Below is a small trained network, with its code and all its weights. Each question gives an input and a class and asks what happens when units are switched off, that is, made to give their printed mean instead of their output.

import numpy as np


def w(rows, s, z=0):
    codes = np.array(rows[::2]) - 128.0
    scale = np.full(codes.shape[1], s)
    scale[-1] = z or s
    return codes * scale


def f(y):
    return np.maximum(y, 0)


def log_softmax(a):
    a = a - a.max(-1, keepdims=True)
    return a - np.log(np.exp(a).sum(-1, keepdims=True))


def net(x, mask):
    res = np.array(x, float).reshape(1, 5) / 4 @ E
    y = f(res @ A[0][:, :-1].T + A[0][:, -1])
    res = res + np.where(mask, y, B[0][:, -1]) @ B[0][:, :-1]
    return log_softmax(res[-1] @ U[:, :-1].T + U[:, -1])


A, B = {}, {}
E = w([
[106,248,85,37,115,170,77,213],'x0',
[129,132,161,193,254,245,119,81],'x1',
[176,100,74,152,193,111,121,207],'x2',
[79,129,201,124,138,120,209,140],'x3',
[70,72,69,155,184,172,144,155],'x4',
],0.0091)
A[0] = w([
[162,193,186,49,89,127,145,133,191],'N0',
[125,205,140,133,148,154,87,159,231],'N1',
[149,125,167,194,175,207,32,63,106],'N2',
[130,35,130,107,93,79,132,136,232],'N3',
[150,163,149,153,124,126,178,137,251],'N4',
[104,67,88,131,153,76,167,119,174],'N5',
[184,129,140,114,135,18,72,132,181],'N6',
[55,112,160,128,93,150,130,105,244],'N7',
[142,89,81,130,79,214,85,136,114],'N8',
[170,112,82,200,67,183,118,135,94],'N9',
[145,178,157,161,97,145,102,128,175],'N10',
[94,120,168,94,143,178,141,9,186],'N11',
[254,94,88,152,78,67,121,129,233],'N12',
[78,152,52,69,188,144,136,158,128],'N13',
[107,163,97,120,132,219,108,115,51],'N14',
[32,111,159,128,120,110,159,205,210],'N15',
[132,109,46,98,162,184,105,105,193],'N16',
[140,114,164,233,146,134,89,108,178],'N17',
],0.0093,0.003)
B[0] = w([
[174,135,174,57,85,95,92,56,228],'N0',
[113,236,117,56,79,161,73,134,209],'N1',
[61,84,171,122,190,159,219,69,254],'N2',
[48,165,71,100,17,62,150,63,222],'N3',
[100,192,124,24,138,60,123,66,179],'N4',
[90,187,167,88,51,60,138,78,199],'N5',
[108,208,101,251,52,26,59,126,221],'N6',
[96,111,145,141,89,76,162,91,197],'N7',
[89,81,213,165,141,192,111,155,171],'N8',
[132,116,169,160,135,126,152,115,164],'N9',
[126,77,157,85,60,85,106,89,169],'N10',
[196,90,204,186,139,52,111,65,233],'N11',
[215,134,189,88,3,73,114,81,251],'N12',
[145,145,106,124,66,250,112,212,204],'N13',
[118,169,121,95,98,231,120,77,184],'N14',
[82,219,111,93,83,124,50,104,204],'N15',
[25,37,219,171,77,199,154,211,202],'N16',
[178,120,186,177,187,146,194,37,221],'N17',
],0.0059,0.0096)
U = w([
[114,184,111,115,204,251,129,175,154],'0',
[100,132,107,152,108,132,131,230,84],'1',
[168,109,78,121,176,130,175,132,3],'2',
[160,155,145,128,139,102,82,151,7],'3',
[177,145,158,131,159,120,204,88,130],'4',
[152,140,161,125,76,79,88,72,226],'5',
[77,134,147,89,133,109,170,101,82],'6',
[147,43,200,192,197,143,155,101,206],'7',
],0.012,0.0035)

Each question gives the input, the list of numbers given to net, and the class t.
The units are the neurons (one row each of A and B). Each row of codes is followed by its name. A weight is (code - 128) times the scale printed after its matrix; where a second scale follows, it is the last column's (A, B and U).
mask holds one flag per neuron, in row order. A switched-off neuron (its flag False) gives its mean, the last column of its row in B, instead of its output. The means were averaged over made-up inputs and are rounded, as every weight is.
A unit's drop is (log p(t) with every unit on - log p(t) with that unit switched off) / (log p(t) with every unit on - log p(t) with every unit switched off).
The circuit of an input: a set's keep is (log p(t) with only the set's units on - log p(t) with every unit switched off) / (log p(t) with every unit on - log p(t) with every unit switched off). Starting from the 12 units with the biggest drops (on a tie, the unit counted first), units are removed one at a time, each time the one whose removal leaves the highest keep (on an exact tie, the one counted first), for as long as the keep stays at least 0.8.
units of the circuit, in order: the units of the circuit, biggest drop first
top k neurons: the k neurons with the biggest drops, biggest first
drop of u: that unit's drop, to one decimal
input [7,-8,5,1,3], class 1: units of the circuit, in order : (N13)
input [6,2,2,7,-3], class 0: units of the circuit, in order : (N12; N11; N3)
input [0,5,2,7,-6], class 4: units of the circuit, in order : (N16; N6; N12)
input [-5,1,4,4,4], class 4: top 3 neurons : (N5; N16; N17)
input [8,0,7,3,-6], class 3: top 2 neurons : (N3; N12)
input [2,8,-3,0,5], class 7: top 2 neurons : (N11; N2)
input [0,2,6,-3,7], class 0: top 2 neurons : (N13; N11)
input [8,4,0,5,-3], class 0: drop of N12 : 0.2
input [1,8,-6,4,-8], class 4: drop of N10 : -0.2
input [1,-1,-5,-6,7], class 1: drop of N14 : -0.1
input [7,-8,-3,-7,6], class 1: drop of N13 : 0.2
